Below are the code and all the weights of a small trained network. Each question names an input and a target symbol and asks about switching units off, where a switched-off unit gives its printed mean instead of its output.

import numpy as np


def w(rows, s, z=0):
    codes = np.array(rows[::2]) - 128.0
    scale = np.full(codes.shape[1], s)
    scale[-1] = z or s
    return codes * scale


def norm(h):
    return h / np.sqrt((h * h).mean(-1, keepdims=True) + 1e-5)


def f(y):
    return np.maximum(y, 0)


def softmax(a):
    e = np.exp(a - a.max(-1, keepdims=True))
    return e / e.sum(-1, keepdims=True)


def log_softmax(a):
    a = a - a.max(-1, keepdims=True)
    return a - np.log(np.exp(a).sum(-1, keepdims=True))


def net(x, mask):
    ids = ['ΓΔΛΣΦΨΩαημπ'.index(c) for c in x.split()]
    T = len(ids)
    res = E[ids] + P[:T]
    u = 0
    for l in range(2):
        q, k, v = (norm(res) @ M[l].T for M in (Q, K, V))
        z = softmax(np.where(np.tri(T) > 0, q @ k.T / 2**0.5, -1e9)) @ v
        res = res + np.where(mask[u], z, O[l][:, -1]) @ O[l][:, :-1]
        u += 1
        y = f(norm(res) @ A[l][:, :-1].T + A[l][:, -1])
        res = res + np.where(mask[u : u + 8], y, B[l][:, -1]) @ B[l][:, :-1]
        u += 8
    return log_softmax(norm(res)[-1] @ U[:, :-1].T + U[:, -1])


Q, K, V, O, A, B = {}, {}, {}, {}, {}, {}
E = w([
[103,136,176,231],'Γ',
[103,191,208,163],'Δ',
[124,183,143,226],'Λ',
[175,189,176,119],'Σ',
[202,146,121,180],'Φ',
[48,129,251,63],'Ψ',
[123,80,175,23],'Ω',
[4,33,67,209],'α',
[173,169,154,17],'η',
[176,171,193,87],'μ',
[162,207,148,132],'π',
],0.016)
P = w([
[195,125,97,161],'0',
[194,115,91,149],'1',
[84,202,71,145],'2',
[86,204,82,106],'3',
[93,194,106,97],'4',
[133,163,150,67],'5',
[97,182,168,71],'6',
[173,124,203,68],'7',
[103,140,189,116],'8',
[160,132,232,51],'9',
[118,121,217,107],'10',
[164,66,255,122],'11',
],0.0093)
Q[0] = w([
[134,219,208,11],'0.h1',
[253,21,101,211],'0.h1',
],0.007)
K[0] = w([
[164,171,114,28],'0.h1',
[152,85,122,255],'0.h1',
],0.0079)
V[0] = w([
[96,174,173,189],'0.h1',
[224,254,20,120],'0.h1',
],0.0064)
O[0] = w([
[220,219,254,67,124],'0.h1',
[97,46,119,247,244],'0.h1',
],0.0073,0.0011)
A[0] = w([
[159,170,161,105,50],'0.n1',
[112,132,138,193,32],'0.n2',
[99,64,136,84,98],'0.n3',
[146,65,151,98,19],'0.n4',
[115,249,174,185,190],'0.n5',
[189,84,109,137,87],'0.n6',
[108,101,88,116,3],'0.n7',
[166,105,214,145,133],'0.n8',
],0.012,0.0051)
B[0] = w([
[139,150,157,183,166],'0.n1',
[167,247,91,4,137],'0.n2',
[2,120,191,123,166],'0.n3',
[56,106,134,70,137],'0.n4',
[181,153,180,76,254],'0.n5',
[184,186,153,87,134],'0.n6',
[93,181,171,228,129],'0.n7',
[97,180,233,121,216],'0.n8',
],0.0084,0.01)
Q[1] = w([
[75,108,138,171],'1.h1',
[222,79,2,214],'1.h1',
],0.0086)
K[1] = w([
[113,112,143,236],'1.h1',
[184,2,70,169],'1.h1',
],0.0083)
V[1] = w([
[114,163,2,153],'1.h1',
[72,203,117,152],'1.h1',
],0.011)
O[1] = w([
[173,99,254,40,7],'1.h1',
[169,103,196,159,152],'1.h1',
],0.0097,0.013)
A[1] = w([
[248,185,133,195,190],'1.n1',
[121,156,79,123,52],'1.n2',
[158,102,154,193,2],'1.n3',
[182,145,187,232,186],'1.n4',
[108,55,114,240,206],'1.n5',
[165,140,98,121,50],'1.n6',
[89,169,169,113,135],'1.n7',
[69,111,89,169,68],'1.n8',
],0.013,0.0051)
B[1] = w([
[250,115,68,76,225],'1.n1',
[156,167,204,72,139],'1.n2',
[168,139,222,46,128],'1.n3',
[196,168,120,41,219],'1.n4',
[255,79,187,107,152],'1.n5',
[205,74,109,121,131],'1.n6',
[134,34,161,109,254],'1.n7',
[182,57,194,156,150],'1.n8',
],0.0087,0.0098)
U = w([
[246,152,74,81,165],'Γ',
[129,166,193,62,235],'Δ',
[150,55,193,153,254],'Λ',
[120,117,183,140,84],'Σ',
[83,67,138,91,62],'Φ',
[87,173,141,174,66],'Ψ',
[60,127,148,146,40],'Ω',
[120,167,94,180,27],'α',
[125,189,106,213,38],'η',
[117,164,94,171,12],'μ',
[140,128,96,183,35],'π',
],0.013,0.0054)

Each question gives the input, a string of symbols that net reads in full, and the target symbol t.
The units are the heads (2 rows each of Q, K, V and O) and the neurons (one row each of A and B). Each row of codes is followed by its name. A weight is (code - 128) times the scale printed after its matrix; where a second scale follows, it is the last column's (O, A, B and U).
mask holds one flag per unit, layer by layer, with each layer's heads first. A switched-off unit (its flag False) gives its mean, the last column of its rows in O or B, instead of its output. The means were averaged over made-up inputs and are rounded, as every weight is.
A unit's drop is (log p(t) with every unit on - log p(t) with that unit switched off) / (log p(t) with every unit on - log p(t) with every unit switched off).
The circuit of an input: a set's keep is (log p(t) with only the set's units on - log p(t) with every unit switched off) / (log p(t) with every unit on - log p(t) with every unit switched off). Starting from the 12 units with the biggest drops (on a tie, the unit counted first), units are removed one at a time, each time the one whose removal leaves the highest keep (on an exact tie, the one counted first), for as long as the keep stays at least 0.8.
circuit, biggest first: the units of the circuit, biggest drop first
top k neurons: the k neurons with the biggest drops, biggest first
k most important neurons of layer l: the k neurons of layer l with the biggest drops, biggest first
drop when u is switched off: that unit's drop, to one decimal
input Ψ Σ η Γ Δ, target Γ: circuit, biggest first : 1.n1, 0.n3, 0.n8
input η Ω η Ω Ψ Ψ Δ η, target Λ: top 2 neurons : 1.n4, 0.n5
input μ η μ η Ψ Ω, target Λ: circuit, biggest first : 0.h1, 0.n5, 1.n8
input Ψ Δ η α Ψ Σ Ψ Γ Ψ Σ Γ, target Δ: top 2 neurons : 0.n8, 0.n5
input Ψ Ψ Λ Ω, target Φ: 2 most important neurons of layer 0 : 0.n5, 0.n8
input Δ η Σ η Ψ Ψ, target Λ: top 2 neurons : 0.n5, 1.n5
input η μ η, target Δ: 2 most important neurons of layer 1 : 1.n1, 1.n2
input η Δ Ψ μ η Γ Ψ Ψ η Ψ η Λ, target Γ: most important neuron of layer 0 : 0.n3
input Ψ η Δ Ψ Ψ Ψ Γ, target Γ: top 2 neurons : 1.n1, 0.n3
input Δ η Ψ α Ψ Γ Δ Σ η Ψ η, target Λ: 2 most important neurons of layer 1 : 1.n8, 1.n4
input η Ψ Ψ Δ, target Γ: 2 most important neurons of layer 0 : 0.n8, 0.n3
input Δ Ψ Ψ α, target Λ: top 3 neurons : 1.n5, 1.n8, 1.n1
input Ω η Ω, target Λ: 2 most important neurons of layer 1 : 1.n8, 1.n5
input Ψ Ω Ω, target Φ: most important neuron of layer 1 : 1.n8
input Ψ Δ Δ η η Ψ Ψ, target Λ: drop when 0.h1 is switched off : 0.5
input Ψ Γ Ψ Ψ Δ Ψ η α Ψ Δ π Γ, target Δ: drop when 0.h1 is switched off : 0.4
input Ω Δ Ψ Δ α, target Λ: drop when 0.n7 is switched off : 0.0
